Below is a small trained network, with its code and all its weights. Each question gives an input and a class and asks what happens when units are switched off, that is, made to give their printed mean instead of their output.

import numpy as np


def w(rows, s, z=0):
    codes = np.array(rows[::2]) - 128.0
    scale = np.full(codes.shape[1], s)
    scale[-1] = z or s
    return codes * scale


def f(y):
    return np.maximum(y, 0)


def log_softmax(a):
    a = a - a.max(-1, keepdims=True)
    return a - np.log(np.exp(a).sum(-1, keepdims=True))


def net(x, mask):
    res = np.array(x, float).reshape(1, 4) / 4 @ E
    y = f(res @ A[0][:, :-1].T + A[0][:, -1])
    res = res + np.where(mask, y, B[0][:, -1]) @ B[0][:, :-1]
    return log_softmax(res[-1] @ U[:, :-1].T + U[:, -1])


A, B = {}, {}
E = w([
[139,117,90,118,148,126,184],'x0',
[246,102,113,180,74,159,85],'x1',
[73,133,41,102,90,215,123],'x2',
[201,184,43,80,92,69,97],'x3',
],0.012)
A[0] = w([
[111,160,62,116,107,254,123,50],'neuron 0',
[140,188,87,4,107,46,81,59],'neuron 1',
[151,210,100,59,166,94,86,82],'neuron 2',
[226,49,94,214,51,218,121,101],'neuron 3',
[177,46,77,94,244,194,165,65],'neuron 4',
[222,129,104,176,92,154,112,3],'neuron 5',
[215,111,203,147,196,23,165,222],'neuron 6',
[151,162,81,103,109,210,139,43],'neuron 7',
[99,51,113,75,76,187,72,94],'neuron 8',
[168,38,137,118,205,193,201,105],'neuron 9',
[217,163,27,88,83,32,122,46],'neuron 10',
[93,63,222,203,58,172,164,15],'neuron 11',
],0.0071,0.0043)
B[0] = w([
[185,85,158,91,90,168,96,194],'neuron 0',
[160,103,121,186,166,149,224,202],'neuron 1',
[154,136,159,188,153,139,167,178],'neuron 2',
[55,177,48,138,137,175,186,227],'neuron 3',
[89,53,154,119,86,90,150,156],'neuron 4',
[143,210,125,178,131,152,154,178],'neuron 5',
[109,136,44,2,80,104,153,249],'neuron 6',
[171,86,124,49,149,135,133,167],'neuron 7',
[155,70,155,97,92,97,101,171],'neuron 8',
[178,102,118,185,201,47,141,177],'neuron 9',
[129,70,190,160,179,54,163,223],'neuron 10',
[203,119,171,167,144,132,151,185],'neuron 11',
],0.0097,0.011)
U = w([
[180,103,160,236,143,104,80,56],'0',
[36,254,52,158,134,189,134,166],'1',
[177,114,89,59,55,116,52,2],'2',
[113,120,70,183,94,95,67,253],'3',
],0.0096,0.0043)

Each question gives the input, the list of numbers given to net, and the class t.
The units are the neurons (one row each of A and B). Each row of codes is followed by its name. A weight is (code - 128) times the scale printed after its matrix; where a second scale follows, it is the last column's (A, B and U).
mask holds one flag per neuron, in row order. A switched-off neuron (its flag False) gives its mean, the last column of its row in B, instead of its output. The means were averaged over made-up inputs and are rounded, as every weight is.
A unit's drop is (log p(t) with every unit on - log p(t) with that unit switched off) / (log p(t) with every unit on - log p(t) with every unit switched off).
The circuit of an input: a set's keep is (log p(t) with only the set's units on - log p(t) with every unit switched off) / (log p(t) with every unit on - log p(t) with every unit switched off). Starting from all 12 units, units are removed one at a time, each time the one whose removal leaves the highest keep (on an exact tie, the one counted first), for as long as the keep stays at least 0.8.
units of the circuit, in order: the units of the circuit, biggest drop first
top k neurons: the k neurons with the biggest drops, biggest first
drop when u is switched off: that unit's drop, to one decimal
input [-5,-6,8,-1], class 2: units of the circuit, in order => neuron 0; neuron 3
input [-1,4,-7,-1], class 2: units of the circuit, in order => neuron 6
input [2,-8,-8,-5], class 1: top 4 neurons => neuron 6; neuron 0; neuron 10; neuron 8
input [-2,4,-1,-3], class 1: units of the circuit, in order => neuron 3; neuron 10
input [0,1,-6,-5], class 2: top 3 neurons => neuron 6; neuron 10; neuron 1
input [5,5,-2,4], class 1: units of the circuit, in order => neuron 3; neuron 5
input [2,-6,2,6], class 0: top 2 neurons => neuron 3; neuron 6
input [-6,7,-7,2], class 1: units of the circuit, in order => neuron 3; neuron 5; neuron 6
input [-5,-3,1,-5], class 0: top 3 neurons => neuron 6; neuron 3; neuron 11
input [6,4,-4,-3], class 3: units of the circuit, in order => neuron 6; neuron 0
input [-4,-7,-5,8], class 0: top 4 neurons => neuron 1; neuron 10; neuron 3; neuron 2
input [6,7,7,1], class 1: top 4 neurons => neuron 3; neuron 5; neuron 6; neuron 11
input [8,-5,3,-1], class 3: units of the circuit, in order => neuron 3; neuron 4
input [-1,-1,-3,-2], class 2: top neuron => neuron 3
input [-2,7,2,-6], class 1: top 2 neurons => neuron 3; neuron 10
input [5,-6,-8,-2], class 2: top 2 neurons => neuron 6; neuron 3
input [8,-8,-3,8], class 0: top 2 neurons => neuron 10; neuron 3
input [0,6,4,8], class 0: top 2 neurons => neuron 10; neuron 6
input [0,-8,5,8], class 0: drop when neuron 10 is switched off => 0.2
input [-5,7,6,-2], class 1: drop when neuron 5 is switched off => 0.2
input [3,7,7,1], class 1: units of the circuit, in order => neuron 3
